How the nodes are linked:
* | vu ku
q660 | q495 q703
q194 | q219 q325
q108 | q558 q787
q43 | q433 q248
q60 | q787 q558
q511 | q309 q986
q19 | q244 q130
q322 | q325 q219
q219 | q285 q322
q325 | q670 q194
q309 | q631 q574
q244 | q43 q487
q231 | q940 q734
q437 | q248 q433
q631 | q19 q494
q670 | q564 q748
q547 | q172 q779
q477 | q511 q826
q52 | q60 q780
q285 | q254 q272
q172 | q272 q254
q281 | q108 q980
q779 | q336 q547
q580 | q281 q917
q826 | q580 q477
q130 | q494 q19
q675 | q547 q336
q787 | q980 q108
q917 | q477 q580
q494 | q574 q631
q558 | q780 q60
q734 | q52 q231
q940 | q675 q527
q748 | q194 q670
q495 | q437 q327
q980 | q917 q281
q272 | q322 q285
q986 | q826 q511
q574 | q986 q309
q433 | q327 q437
q327 | q703 q495
q336 | q527 q675
q254 | q779 q172
q703 | q851 q660
q248 | q487 q43
q487 | q130 q244
q780 | q231 q52
q851 | q748 q564
q527 | q734 q940
q564 | q660 q851

In the rows, zero is written as 56.

The rows follow the links: the fewer symbols apart two nodes are, the more alike their rows tend to be.

Each row is also shifted at random along 3 hidden directions that mean nothing.

Some nodes, each with a row of numbers:
q19: 59 48 52 47 50 54 57 56 47 55 66 57 43 50 52 46 50 50 42 44 66 61 53 59 60 66 62 69 48 73 50 62 29 64 61 54 59 65 56 57 50 68 49 65
q52: 59 53 63 64 56 71 57 64 62 57 56 59 61 70 62 63 51 52 68 58 52 53 65 61 54 51 54 48 75 43 66 49 70 58 62 52 43 52 56 58 60 58 67 49
q172: 62 65 48 67 55 54 57 49 66 55 50 64 59 56 51 64 64 70 62 69 46 51 53 44 64 55 47 51 61 49 56 71 65 48 44 60 62 45 58 58 66 43 57 45
q703: 82 65 59 56 70 47 49 52 56 60 57 45 72 63 69 60 63 65 62 59 48 45 65 64 45 46 53 52 60 58 60 47 67 49 52 68 64 49 48 55 62 61 65 61
q574: 83 57 50 56 63 55 55 55 58 59 59 53 59 45 53 54 58 55 54 56 46 64 59 51 57 52 63 64 52 63 52 53 63 44 51 52 62 57 61 58 54 57 46 66
q631: 83 55 43 61 56 58 57 55 57 60 61 63 50 44 52 56 56 52 52 49 62 61 52 49 61 52 63 75 54 61 54 64 55 55 53 47 65 57 62 66 50 57 53 61
q285: 76 55 71 49 51 53 54 50 61 47 46 51 56 64 52 57 60 71 62 67 48 57 56 55 58 64 37 45 45 54 61 52 55 54 46 66 49 50 53 51 66 52 53 54
q281: 75 56 73 43 58 54 50 57 51 58 53 49 56 58 59 46 61 60 49 52 61 56 62 60 52 47 51 64 42 58 61 42 64 67 59 66 49 60 50 59 57 64 59 69
q248: 56 51 50 55 57 59 63 61 53 52 62 52 55 56 59 64 44 43 63 53 56 60 57 64 50 64 72 51 66 61 54 54 43 46 63 47 52 63 55 51 52 66 52 56
q231: 44 62 62 54 60 45 53 46 53 57 54 49 63 65 65 55 61 58 55 59 57 47 53 62 48 61 49 50 57 57 56 56 52 57 61 68 60 56 47 49 58 61 65 58
q194: 69 65 53 57 60 43 50 46 58 53 52 51 62 54 55 62 65 69 55 66 47 52 54 54 56 58 49 53 51 56 55 64 59 49 47 69 67 51 54 56 61 49 59 55
q495: 55 52 41 67 56 67 63 60 56 58 60 69 53 58 56 60 43 43 59 50 64 58 56 58 59 61 65 59 71 61 53 72 43 58 66 48 56 61 58 57 53 61 63 48
q780: 64 63 57 60 65 48 49 48 51 59 56 53 67 64 64 54 62 61 55 57 58 43 52 62 50 50 49 52 61 56 58 59 57 57 58 68 63 53 46 52 64 60 72 58
q734: 79 46 69 59 48 64 61 54 61 50 55 54 58 72 59 58 44 55 68 55 60 54 59 64 57 72 49 42 68 53 56 59 42 58 58 57 43 52 50 48 61 61 66 43
q108: 68 55 66 43 57 51 47 51 49 53 54 44 56 64 59 47 59 58 52 49 64 53 58 63 52 59 48 58 42 63 57 51 49 67 62 68 55 58 47 52 63 66 62 63
q477: 44 53 50 57 56 58 62 62 54 62 57 61 51 45 52 60 57 49 55 57 52 67 60 50 60 51 70 62 55 56 54 50 65 50 53 44 54 60 65 60 47 54 44 61

From each start, follow one symbol. Which node do you reach?
Answer with the node's name.
70 50 61 42 54 50 60 54 51 54 61 49 52 45 52 49 57 56 52 51 55 64 57 59 58 63 62 63 42 68 46 49 43 55 55 55 55 64 57 51 49 62 41 64
vu
q826
51 62 64 53 54 54 54 51 60 50 55 51 63 62 57 61 61 68 62 69 46 54 54 54 56 60 47 44 57 50 57 54 64 48 47 63 52 50 54 55 59 49 55 52
ku
q779
74 58 28 73 63 58 63 55 56 63 64 64 60 44 55 66 50 48 60 57 55 56 50 50 53 57 71 65 74 62 48 72 52 42 58 43 70 57 65 55 50 56 59 53
vu
q130
73 52 62 54 45 54 58 46 60 48 49 56 51 64 50 55 54 67 56 63 58 57 48 52 66 68 41 47 49 56 52 69 42 59 49 66 52 52 56 51 64 51 55 46
ku
q172
66 55 43 68 61 66 62 60 57 58 61 64 58 56 59 62 46 47 65 52 57 56 61 57 50 55 66 61 77 56 56 61 56 51 61 44 56 56 59 62 53 60 63 50
vu
q248
57 57 44 69 60 63 64 59 62 60 58 62 58 47 57 67 52 50 59 62 48 58 55 53 57 52 66 57 75 52 51 59 69 44 55 42 57 54 63 58 53 51 54 53
vu
q917
87 56 49 56 64 52 50 53 49 59 65 56 58 57 59 53 56 53 52 45 64 50 52 59 53 56 58 64 57 68 53 65 42 58 62 58 65 57 54 58 53 63 63 62
vu
q433
35 66 49 57 61 40 51 50 52 56 54 50 62 51 57 56 63 64 47 61 53 48 52 54 51 54 57 53 51 61 55 62 56 53 55 65 70 59 54 54 56 52 55 59
ku
q670
38 55 58 54 54 44 59 45 53 48 57 49 61 58 56 59 55 62 56 63 53 49 48 59 57 70 47 40 52 61 51 63 39 48 54 66 58 56 49 45 57 56 57 51
vu
q547
87 56 58 54 65 54 50 50 49 56 60 46 64 63 60 53 53 56 56 49 61 50 59 65 48 56 54 58 58 67 54 57 46 54 57 63 61 55 47 54 54 69 66 63
ku
q437
29 50 56 64 56 62 64 61 58 54 57 63 59 62 61 60 48 46 62 57 56 60 57 60 56 59 63 48 69 53 59 54 59 59 64 47 49 59 57 53 53 57 58 50
vu
q787
98 64 68 50 63 57 46 59 59 60 54 49 61 59 57 49 67 63 53 57 54 56 65 58 55 40 51 64 45 55 62 39 75 60 54 62 52 54 55 63 62 56 59 67
ku
q917
53 58 69 53 47 59 59 54 63 51 49 56 53 64 52 59 61 67 65 67 45 64 59 53 64 57 50 46 52 48 62 54 68 52 48 56 46 48 58 57 64 44 49 51
ku
q285
44 51 39 70 57 59 67 52 57 57 61 68 59 54 56 64 49 49 62 58 55 55 50 51 58 63 65 53 76 57 48 71 48 48 60 46 60 55 61 54 55 54 59 44
vu
q980
56 60 48 61 64 56 58 63 55 63 57 56 58 40 56 59 60 51 55 58 49 61 61 56 51 48 71 67 55 59 56 49 70 45 52 47 63 60 63 61 49 56 46 67
vu
q574
74 53 64 57 52 75 62 70 64 56 55 58 56 68 58 58 50 50 69 51 58 59 66 61 57 53 60 56 69 45 63 49 65 63 60 50 44 52 53 62 60 61 63 51
ku
q703
